Here is a tiny trained network, its code and every weight. The questions are about switching its units off for an input and a class, where a switched-off unit gives its printed mean instead of its output.

import numpy as np


def w(rows, s, z=0):
    codes = np.array(rows[::2]) - 128.0
    scale = np.full(codes.shape[1], s)
    scale[-1] = z or s
    return codes * scale


def norm(h):
    return h / np.sqrt((h * h).mean(-1, keepdims=True) + 1e-5)


def f(y):
    return np.maximum(y, 0)


def log_softmax(a):
    a = a - a.max(-1, keepdims=True)
    return a - np.log(np.exp(a).sum(-1, keepdims=True))


def net(x, mask):
    res = np.array(x, float).reshape(1, 7) / 4 @ E
    u = 0
    for l in range(2):
        y = f(norm(res) @ A[l][:, :-1].T + A[l][:, -1])
        res = res + np.where(mask[u : u + 13], y, B[l][:, -1]) @ B[l][:, :-1]
        u += 13
    return log_softmax(norm(res)[-1] @ U[:, :-1].T + U[:, -1])


A, B = {}, {}
E = w([
[35,184,99,36,190,91],'x0',
[153,221,78,189,209,180],'x1',
[101,71,114,109,168,71],'x2',
[169,150,93,85,194,109],'x3',
[131,206,136,222,169,68],'x4',
[122,112,92,94,83,52],'x5',
[133,197,3,214,167,152],'x6',
],0.0023)
A[0] = w([
[121,69,75,29,90,115,56],'L0N0',
[138,130,137,89,107,238,77],'L0N1',
[130,120,147,77,129,253,91],'L0N2',
[163,197,94,73,114,58,51],'L0N3',
[154,185,57,72,124,79,27],'L0N4',
[111,98,226,87,212,124,6],'L0N5',
[153,70,47,4,73,115,134],'L0N6',
[46,224,146,53,102,136,133],'L0N7',
[120,121,125,137,126,122,45],'L0N8',
[173,49,121,200,97,43,127],'L0N9',
[87,169,27,139,157,182,81],'L0N10',
[91,64,163,79,93,61,54],'L0N11',
[124,86,99,164,63,177,133],'L0N12',
],0.0035,0.0016)
B[0] = w([
[29,176,83,76,113,183,211],'L0N0',
[211,92,216,180,101,139,184],'L0N1',
[233,116,239,189,93,121,201],'L0N2',
[147,165,154,204,213,97,163],'L0N3',
[132,167,141,217,196,115,165],'L0N4',
[139,212,171,77,172,45,173],'L0N5',
[8,230,24,80,149,138,252],'L0N6',
[253,85,198,191,126,158,216],'L0N7',
[127,133,125,116,106,136,128],'L0N8',
[204,74,146,135,89,222,210],'L0N9',
[79,149,64,202,189,162,225],'L0N10',
[105,125,36,54,53,233,210],'L0N11',
[164,151,130,187,206,83,196],'L0N12',
],0.0028,0.0023)
A[1] = w([
[59,65,144,81,99,95,47],'L1N0',
[111,159,60,62,189,123,135],'L1N1',
[113,187,70,138,149,112,89],'L1N2',
[73,48,136,64,89,93,27],'L1N3',
[145,174,92,192,169,226,211],'L1N4',
[184,96,187,40,95,85,175],'L1N5',
[156,124,141,195,41,46,50],'L1N6',
[50,75,138,68,87,121,23],'L1N7',
[165,103,186,187,177,49,141],'L1N8',
[95,122,79,167,115,162,62],'L1N9',
[254,30,87,168,131,120,7],'L1N10',
[139,145,102,102,150,81,49],'L1N11',
[141,128,178,188,5,81,41],'L1N12',
],0.0043,0.0012)
B[1] = w([
[114,170,78,51,59,150,164],'L1N0',
[153,89,112,220,113,116,187],'L1N1',
[92,109,93,167,169,74,180],'L1N2',
[113,166,60,48,68,155,170],'L1N3',
[91,40,89,137,107,79,253],'L1N4',
[88,196,63,156,156,52,189],'L1N5',
[156,55,180,175,101,185,156],'L1N6',
[127,136,117,54,64,141,171],'L1N7',
[118,135,192,16,103,125,174],'L1N8',
[137,161,134,125,163,76,161],'L1N9',
[183,20,242,183,60,254,175],'L1N10',
[158,121,136,173,143,155,139],'L1N11',
[164,49,104,169,77,213,168],'L1N12',
],0.0041,0.0043)
U = w([
[81,150,21,194,210,84,192],'0',
[80,135,82,1,46,131,119],'1',
[187,42,187,182,78,201,178],'2',
[149,180,225,70,194,86,4],'3',
],0.0096,0.0027)

Each question gives the input, the list of numbers given to net, and the class t.
The units are the neurons (one row each of A and B). Each row of codes is followed by its name. A weight is (code - 128) times the scale printed after its matrix; where a second scale follows, it is the last column's (A, B and U).
mask holds one flag per neuron, layer by layer. A switched-off neuron (its flag False) gives its mean, the last column of its row in B, instead of its output. The means were averaged over made-up inputs and are rounded, as every weight is.
A unit's drop is (log p(t) with every unit on - log p(t) with that unit switched off) / (log p(t) with every unit on - log p(t) with every unit switched off).
The circuit of an input: a set's keep is (log p(t) with only the set's units on - log p(t) with every unit switched off) / (log p(t) with every unit on - log p(t) with every unit switched off). Starting from the 12 units with the biggest drops (on a tie, the unit counted first), units are removed one at a time, each time the one whose removal leaves the highest keep (on an exact tie, the one counted first), for as long as the keep stays at least 0.8.
circuit, biggest first: the units of the circuit, biggest drop first
k most important neurons: the k neurons with the biggest drops, biggest first
top k neurons in layer l: the k neurons of layer l with the biggest drops, biggest first
drop when u is switched off: that unit's drop, to one decimal
input [0,-7,0,-8,7,8,3], class 2: circuit, biggest first -> [L1N6]
input [4,5,7,1,7,-5,-6], class 3: circuit, biggest first -> [L1N8, L0N6]
input [4,-2,-4,-2,7,6,-5], class 2: 4 most important neurons -> [L0N7, L1N6, L1N12, L0N6]
input [-2,-4,1,6,7,-6,1], class 2: circuit, biggest first -> [L0N6, L1N10]
input [-3,-6,-8,1,2,1,-7], class 1: circuit, biggest first -> [L1N5, L1N10]
input [0,-4,-4,3,-4,-3,6], class 0: 4 most important neurons -> [L0N10, L0N6, L0N7, L0N9]
input [-3,7,7,2,-5,-3,2], class 2: 3 most important neurons -> [L0N6, L1N10, L0N0]
input [0,1,6,6,7,0,-4], class 3: top 2 neurons in layer 1 -> [L1N8, L1N4]
input [1,3,7,-2,8,-1,-2], class 3: 2 most important neurons -> [L1N8, L0N6]
input [-3,4,4,-2,4,7,3], class 2: 4 most important neurons -> [L0N6, L0N9, L1N10, L0N0]
input [0,-4,-7,8,-5,-3,5], class 0: 4 most important neurons -> [L0N6, L0N10, L0N9, L0N7]
input [2,2,-3,6,5,8,-7], class 0: top 2 neurons in layer 0 -> [L0N2, L0N11]
input [-2,8,2,0,8,-6,-6], class 3: 2 most important neurons -> [L1N8, L0N6]
input [-2,-3,-8,6,-7,6,5], class 0: most important neuron -> [L0N6]
input [-3,-2,1,1,5,8,6], class 2: drop when L1N10 is switched off -> 0.1
